Below is a small trained network, with its code and all its weights. Each question gives an input and a target symbol and asks what happens when units are switched off, that is, made to give their printed mean instead of their output.

import numpy as np


def w(rows, s, z=0):
    codes = np.array(rows[::2]) - 128.0
    scale = np.full(codes.shape[1], s)
    scale[-1] = z or s
    return codes * scale


def softmax(a):
    e = np.exp(a - a.max(-1, keepdims=True))
    return e / e.sum(-1, keepdims=True)


def log_softmax(a):
    a = a - a.max(-1, keepdims=True)
    return a - np.log(np.exp(a).sum(-1, keepdims=True))


def net(x, mask):
    ids = ['Δλξπτψ'.index(c) for c in x.split()]
    T = len(ids)
    res = E[ids] + P[:T]
    u = 0
    for l in range(3):
        r = res
        for j in range(3):
            rows = slice(3 * j, 3 * j + 3)
            q, k, v = (r @ M[l][rows].T for M in (Q, K, V))
            z = softmax(np.where(np.tri(T) > 0, q @ k.T / 3**0.5, -1e9)) @ v
            o = O[l][rows]
            res = res + np.where(mask[u + j], z, o[:, -1]) @ o[:, :-1]
        u += 3
    return log_softmax(res[-1] @ U[:, :-1].T + U[:, -1])


Q, K, V, O = {}, {}, {}, {}
E = w([
[120,108,248,103,100,131,185,128],'Δ',
[143,98,129,112,204,99,197,135],'λ',
[187,69,144,168,156,119,133,104],'ξ',
[183,113,125,83,137,152,70,117],'π',
[150,121,104,44,138,123,165,167],'τ',
[243,187,163,115,225,63,112,92],'ψ',
],0.012)
P = w([
[64,178,132,254,40,87,102,224],'0',
[138,83,153,140,159,117,118,171],'1',
[140,95,140,137,138,112,124,149],'2',
[139,117,126,133,123,120,122,129],'3',
[141,137,116,129,121,131,125,111],'4',
[134,155,110,119,112,136,124,91],'5',
[126,166,104,112,109,139,119,74],'6',
[125,191,95,106,108,156,117,48],'7',
[113,207,95,93,106,173,112,26],'8',
],0.0075)
Q[0] = w([
[166,140,118,111,170,117,132,131],'L0H1',
[200,89,143,115,109,123,91,83],'L0H1',
[148,121,161,154,158,119,107,92],'L0H1',
[152,102,210,253,41,115,191,63],'L0H2',
[153,166,194,10,188,38,170,177],'L0H2',
[230,160,114,89,233,102,57,122],'L0H2',
[131,170,90,166,111,92,130,92],'L0H3',
[120,147,85,137,126,116,161,87],'L0H3',
[111,149,78,146,123,116,96,116],'L0H3',
],0.023)
K[0] = w([
[147,94,60,115,115,129,128,59],'L0H1',
[170,132,130,148,102,119,80,116],'L0H1',
[147,113,144,166,117,128,129,90],'L0H1',
[89,3,154,200,88,167,176,110],'L0H2',
[111,185,165,68,170,93,176,225],'L0H2',
[212,135,123,159,181,70,26,203],'L0H2',
[176,145,139,140,129,108,117,170],'L0H3',
[136,138,144,122,139,124,146,115],'L0H3',
[142,113,130,110,136,149,119,122],'L0H3',
],0.024)
V[0] = w([
[103,141,117,209,196,157,43,163],'L0H1',
[95,136,131,101,144,65,90,142],'L0H1',
[129,124,139,101,115,107,141,125],'L0H1',
[138,107,132,179,114,137,136,138],'L0H2',
[89,58,111,129,83,143,116,131],'L0H2',
[100,43,113,156,106,124,125,136],'L0H2',
[124,114,141,133,135,114,141,126],'L0H3',
[254,191,131,140,113,87,148,54],'L0H3',
[207,167,125,149,156,160,184,119],'L0H3',
],0.0097)
O[0] = w([
[153,71,197,164,46,34,227,222,141],'L0H1',
[132,119,135,173,130,122,149,176,134],'L0H1',
[123,149,106,125,152,149,97,104,133],'L0H1',
[84,180,101,102,160,160,108,119,120],'L0H2',
[206,254,109,59,245,190,91,155,2],'L0H2',
[127,206,111,94,209,188,88,99,43],'L0H2',
[104,133,143,122,125,124,119,150,136],'L0H3',
[46,244,78,49,224,207,52,41,200],'L0H3',
[57,199,145,60,164,167,92,95,160],'L0H3',
],0.0046,0.0036)
Q[1] = w([
[140,128,132,148,87,139,192,108],'L1H1',
[107,134,101,138,162,163,98,183],'L1H1',
[113,170,119,95,173,115,104,152],'L1H1',
[166,202,81,232,198,153,77,182],'L1H2',
[185,56,165,62,91,141,167,73],'L1H2',
[103,166,179,122,103,142,140,131],'L1H2',
[157,118,51,230,156,142,62,77],'L1H3',
[85,146,106,164,205,88,196,80],'L1H3',
[154,152,254,176,146,107,104,87],'L1H3',
],0.024)
K[1] = w([
[101,86,159,145,91,71,134,107],'L1H1',
[128,139,125,123,181,192,135,183],'L1H1',
[130,126,132,110,137,175,143,115],'L1H1',
[114,74,101,188,97,250,139,158],'L1H2',
[166,154,131,78,143,87,110,23],'L1H2',
[140,155,186,135,112,100,141,149],'L1H2',
[167,106,94,198,146,101,67,51],'L1H3',
[103,146,109,181,190,85,252,90],'L1H3',
[167,150,236,208,137,107,110,65],'L1H3',
],0.026)
V[1] = w([
[112,136,130,102,101,123,93,116],'L1H1',
[149,172,147,154,213,112,157,154],'L1H1',
[165,143,184,170,94,105,136,198],'L1H1',
[105,92,107,56,132,164,116,82],'L1H2',
[146,80,63,129,65,74,123,107],'L1H2',
[170,120,102,195,70,56,118,143],'L1H2',
[95,195,94,55,147,171,95,2],'L1H3',
[241,254,109,123,185,137,143,168],'L1H3',
[121,160,102,94,129,142,110,70],'L1H3',
],0.0084)
O[1] = w([
[116,134,109,117,125,115,167,119,130],'L1H1',
[94,102,132,128,128,159,47,183,111],'L1H1',
[157,130,89,92,166,14,84,141,252],'L1H1',
[111,111,153,106,178,28,93,109,85],'L1H2',
[93,120,193,150,142,146,162,97,172],'L1H2',
[106,129,165,150,96,214,199,119,221],'L1H2',
[192,78,161,141,98,88,160,172,13],'L1H3',
[7,110,255,123,110,38,87,82,41],'L1H3',
[142,102,139,127,118,121,151,157,81],'L1H3',
],0.0057,0.0029)
Q[2] = w([
[107,64,158,172,117,222,149,175],'L2H1',
[79,229,76,66,156,240,72,6],'L2H1',
[185,176,154,190,153,102,149,171],'L2H1',
[120,46,91,123,111,56,154,192],'L2H2',
[32,121,124,135,160,103,97,116],'L2H2',
[60,200,82,102,165,181,182,118],'L2H2',
[178,80,182,182,199,94,155,155],'L2H3',
[74,167,175,141,187,148,170,116],'L2H3',
[86,122,97,89,138,144,39,2],'L2H3',
],0.022)
K[2] = w([
[124,164,120,139,97,174,164,118],'L2H1',
[174,68,152,48,181,101,137,2],'L2H1',
[139,117,128,125,147,156,123,165],'L2H1',
[132,102,108,132,89,100,133,151],'L2H2',
[113,109,122,140,135,171,76,119],'L2H2',
[103,116,135,126,134,161,168,93],'L2H2',
[140,133,148,150,169,98,108,158],'L2H3',
[109,171,146,138,152,155,138,126],'L2H3',
[123,85,139,107,148,167,115,68],'L2H3',
],0.043)
V[2] = w([
[79,164,114,200,9,152,171,144],'L2H1',
[56,192,150,157,139,102,104,123],'L2H1',
[137,124,181,107,170,164,197,114],'L2H1',
[114,113,18,174,163,101,122,83],'L2H2',
[75,172,169,138,134,106,97,40],'L2H2',
[83,108,177,203,138,43,164,124],'L2H2',
[170,98,48,148,146,122,193,139],'L2H3',
[90,70,145,93,178,161,195,89],'L2H3',
[178,163,226,89,139,196,190,173],'L2H3',
],0.015)
O[2] = w([
[156,93,135,156,103,163,172,255,253],'L2H1',
[106,67,181,140,147,97,113,153,165],'L2H1',
[78,155,148,81,183,142,196,103,93],'L2H1',
[185,52,62,120,83,71,119,108,100],'L2H2',
[149,74,163,122,113,190,45,150,137],'L2H2',
[160,83,114,95,156,154,56,95,14],'L2H2',
[107,182,180,119,106,157,56,130,125],'L2H3',
[187,189,114,153,83,132,112,187,123],'L2H3',
[174,58,68,131,73,91,75,112,91],'L2H3',
],0.0092,0.0036)
U = w([
[96,112,92,89,108,241,74,144,63],'Δ',
[41,171,114,141,106,145,111,159,51],'λ',
[28,44,185,191,133,97,96,221,216],'ξ',
[5,135,126,97,169,95,44,71,254],'π',
[10,126,190,94,178,218,144,143,29],'τ',
[58,50,62,116,177,185,162,121,36],'ψ',
],0.0031,0.0049)

Each question gives the input, a string of symbols that net reads in full, and the target symbol t.
The units are the heads (3 rows each of Q, K, V and O). Each row of codes is followed by its name. A weight is (code - 128) times the scale printed after its matrix; where a second scale follows, it is the last column's (O and U).
mask holds one flag per head, layer by layer. A switched-off head (its flag False) gives its mean, the last column of its rows in O, instead of its output. The means were averaged over made-up inputs and are rounded, as every weight is.
A unit's drop is (log p(t) with every unit on - log p(t) with that unit switched off) / (log p(t) with every unit on - log p(t) with every unit switched off).
The circuit of an input: a set's keep is (log p(t) with only the set's units on - log p(t) with every unit switched off) / (log p(t) with every unit on - log p(t) with every unit switched off). Starting from all 9 units, units are removed one at a time, each time the one whose removal leaves the highest keep (on an exact tie, the one counted first), for as long as the keep stays at least 0.8.
circuit, biggest first: the units of the circuit, biggest drop first
most important unit: the unit with the biggest drop
which heads matter: for each layer, one digit per head in row order, 1 if its drop is at least 0.15 and else 0, layers parted by /
drop of u: that unit's drop, to one decimal
input π π π π π π Δ Δ, target π: circuit, biggest first -> (L2H1 L1H2)
input π ψ π Δ Δ, target τ: which heads matter -> 010 / 010 / 110
input π ξ ξ λ Δ τ, target ξ: circuit, biggest first -> (L1H3 L2H1 L0H1)
input τ ψ Δ τ π τ π Δ π, target τ: circuit, biggest first -> (L1H2 L0H2 L2H1 L2H2)
input π π π, target π: most important unit -> L1H3
input τ τ π λ λ, target π: circuit, biggest first -> (L2H1 L0H2)
input Δ π π τ π ξ τ, target π: which heads matter -> 000 / 010 / 100
input Δ Δ π π ξ π ξ, target π: which heads matter -> 000 / 010 / 100
input λ τ ξ Δ π, target ξ: circuit, biggest first -> (L1H3 L2H1 L1H2)
input π τ τ τ, target π: circuit, biggest first -> (L2H1 L1H2 L0H1)
input τ π Δ π π ψ π τ Δ, target Δ: which heads matter -> 011 / 100 / 011
input π τ ψ π λ Δ π Δ π, target τ: which heads matter -> 010 / 011 / 110
input ψ π π π π π λ λ, target ψ: which heads matter -> 110 / 101 / 110
input λ π ξ λ, target π: most important unit -> L1H3
input τ τ τ π π ξ π Δ λ, target ξ: circuit, biggest first -> (L1H3 L2H1)
input Δ τ π Δ, target π: circuit, biggest first -> (L2H1 L1H2 L0H2)
input ξ π π ξ π π τ Δ ψ, target ξ: circuit, biggest first -> (L1H3 L2H1)
input π Δ ξ Δ π π τ λ, target ξ: circuit, biggest first -> (L1H3 L2H1 L0H1)
input π π Δ Δ π, target π: circuit, biggest first -> (L2H1 L1H2)
input Δ τ λ τ τ π, target ξ: circuit, biggest first -> (L1H3 L2H1)
input λ π π ψ ξ, target π: most important unit -> L0H2
input λ λ ψ τ, target λ: drop of L2H3 -> 0.3
input π ψ τ λ π π τ π, target λ: drop of L0H1 -> 0.1
input Δ π ξ π ψ τ, target λ: drop of L1H3 -> 0.9
input ψ τ π π τ τ π π Δ, target τ: drop of L2H2 -> 0.5
